Below is a small trained network, with its code and all its weights. Each question gives an input and a class and asks what happens when units are switched off, that is, made to give their printed mean instead of their output.

import numpy as np


def w(rows, s, z=0):
    codes = np.array(rows[::2]) - 128.0
    scale = np.full(codes.shape[1], s)
    scale[-1] = z or s
    return codes * scale


def f(y):
    return np.maximum(y, 0)


def log_softmax(a):
    a = a - a.max(-1, keepdims=True)
    return a - np.log(np.exp(a).sum(-1, keepdims=True))


def net(x, mask):
    res = np.array(x, float).reshape(1, 7) / 4 @ E
    y = f(res @ A[0][:, :-1].T + A[0][:, -1])
    res = res + np.where(mask, y, B[0][:, -1]) @ B[0][:, :-1]
    return log_softmax(res[-1] @ U[:, :-1].T + U[:, -1])


A, B = {}, {}
E = w([
[3,101,91,57,234,120,169,181,189,178,151],'x0',
[166,111,131,84,161,192,98,86,130,195,85],'x1',
[131,151,144,56,95,98,125,171,183,111,108],'x2',
[114,129,182,174,167,117,115,205,164,58,149],'x3',
[156,203,202,61,169,226,82,123,215,94,193],'x4',
[117,247,56,131,157,129,102,92,134,183,159],'x5',
[91,200,162,63,110,118,89,93,81,93,2],'x6',
],0.0091)
A[0] = w([
[137,143,92,81,190,68,144,76,104,188,166,154],'neuron 0',
[140,113,154,91,172,254,75,108,252,202,153,199],'neuron 1',
[28,228,153,38,119,171,102,102,157,111,68,138],'neuron 2',
[136,118,88,174,118,137,140,75,153,193,154,165],'neuron 3',
[124,205,104,101,86,101,128,102,79,94,113,254],'neuron 4',
[165,120,159,150,27,172,107,189,187,97,142,191],'neuron 5',
[112,75,123,138,122,110,157,195,79,23,111,219],'neuron 6',
[141,89,107,177,131,80,94,110,21,157,134,85],'neuron 7',
[67,129,75,105,127,197,161,143,215,215,182,167],'neuron 8',
[78,85,39,162,154,29,240,129,190,176,137,221],'neuron 9',
[130,148,122,212,14,109,77,56,30,123,126,235],'neuron 10',
[133,205,138,82,112,117,85,94,107,79,72,186],'neuron 11',
],0.0086,0.0037)
B[0] = w([
[191,188,49,125,51,178,86,111,138,66,118,170],'neuron 0',
[196,110,114,49,254,228,132,196,80,78,147,233],'neuron 1',
[55,149,112,153,160,164,71,140,234,142,62,221],'neuron 2',
[161,81,69,134,158,93,142,100,52,159,184,167],'neuron 3',
[132,152,183,113,84,160,115,121,132,193,95,200],'neuron 4',
[92,33,245,7,106,95,119,49,133,140,195,199],'neuron 5',
[60,60,199,211,121,112,171,139,132,120,146,217],'neuron 6',
[150,64,72,172,99,144,167,143,87,210,38,195],'neuron 7',
[75,137,72,82,152,142,58,86,104,68,222,201],'neuron 8',
[65,75,45,132,68,13,99,107,112,51,141,222],'neuron 9',
[231,149,131,166,42,151,229,48,104,212,97,255],'neuron 10',
[117,211,168,111,61,153,49,130,215,198,61,206],'neuron 11',
],0.008,0.015)
U = w([
[36,41,176,159,124,46,207,213,137,74,138,202],'0',
[148,83,139,80,255,211,140,173,144,54,196,203],'1',
[84,193,169,105,113,153,60,124,241,130,47,113],'2',
[196,127,247,80,27,122,121,82,171,78,188,53],'3',
[156,103,113,182,60,116,207,70,62,180,75,155],'4',
[138,244,45,54,148,176,144,134,111,148,103,6],'5',
[97,129,27,88,105,72,79,112,127,52,178,163],'6',
],0.008,0.0018)

Each question gives the input, the list of numbers given to net, and the class t.
The units are the neurons (one row each of A and B). Each row of codes is followed by its name. A weight is (code - 128) times the scale printed after its matrix; where a second scale follows, it is the last column's (A, B and U).
mask holds one flag per neuron, in row order. A switched-off neuron (its flag False) gives its mean, the last column of its row in B, instead of its output. The means were averaged over made-up inputs and are rounded, as every weight is.
A unit's drop is (log p(t) with every unit on - log p(t) with that unit switched off) / (log p(t) with every unit on - log p(t) with every unit switched off).
The circuit of an input: a set's keep is (log p(t) with only the set's units on - log p(t) with every unit switched off) / (log p(t) with every unit on - log p(t) with every unit switched off). Starting from all 12 units, units are removed one at a time, each time the one whose removal leaves the highest keep (on an exact tie, the one counted first), for as long as the keep stays at least 0.8.
circuit, biggest first: the units of the circuit, biggest drop first
unit that matters most: the unit with the biggest drop
k most important neurons: the k neurons with the biggest drops, biggest first
drop of u: that unit's drop, to one decimal
input [4,-6,-6,-8,-7,3,-6], class 6: circuit, biggest first => [neuron 9]
input [-1,-8,5,2,-5,5,-1], class 0: 2 most important neurons => [neuron 9; neuron 6]
input [-4,8,5,-2,7,-8,5], class 2: 2 most important neurons => [neuron 11; neuron 2]
input [-1,5,-8,4,-1,-7,-4], class 0: circuit, biggest first => [neuron 10; neuron 6]
input [1,-8,0,-8,-1,6,-1], class 6: 3 most important neurons => [neuron 9; neuron 8; neuron 0]
input [8,7,6,-7,-1,-8,-4], class 6: 2 most important neurons => [neuron 9; neuron 8]
input [-3,5,-4,8,-1,-4,-2], class 0: 3 most important neurons => [neuron 10; neuron 11; neuron 6]
input [-1,1,4,1,0,-3,-3], class 0: circuit, biggest first => [neuron 10; neuron 11]
input [5,8,-6,0,5,2,6], class 1: 2 most important neurons => [neuron 1; neuron 10]
input [-3,4,4,-7,8,-2,1], class 2: 2 most important neurons => [neuron 11; neuron 2]
input [-2,5,5,7,-5,-7,4], class 0: 2 most important neurons => [neuron 6; neuron 10]
input [2,-8,7,8,6,-1,0], class 0: 3 most important neurons => [neuron 6; neuron 10; neuron 0]
input [-4,3,0,5,2,0,-4], class 1: 3 most important neurons => [neuron 10; neuron 11; neuron 1]
input [5,5,1,-6,8,-4,2], class 1: unit that matters most => neuron 1
input [4,8,-6,-5,-7,-1,-4], class 6: 3 most important neurons => [neuron 9; neuron 8; neuron 10]
input [1,-1,8,-8,-7,7,4], class 2: 3 most important neurons => [neuron 2; neuron 11; neuron 4]
input [5,-4,7,-7,-7,-2,6], class 2: 2 most important neurons => [neuron 2; neuron 4]
input [-8,-4,3,2,1,1,7], class 2: 2 most important neurons => [neuron 11; neuron 2]
input [-4,5,-2,-5,5,3,5], class 2: drop of neuron 11 => 0.7
input [5,7,5,-7,7,-3,2], class 1: drop of neuron 1 => 2.1
input [4,-1,4,-2,-3,8,1], class 6: drop of neuron 9 => 0.1
input [3,3,-5,-7,6,3,1], class 1: drop of neuron 10 => 0.2
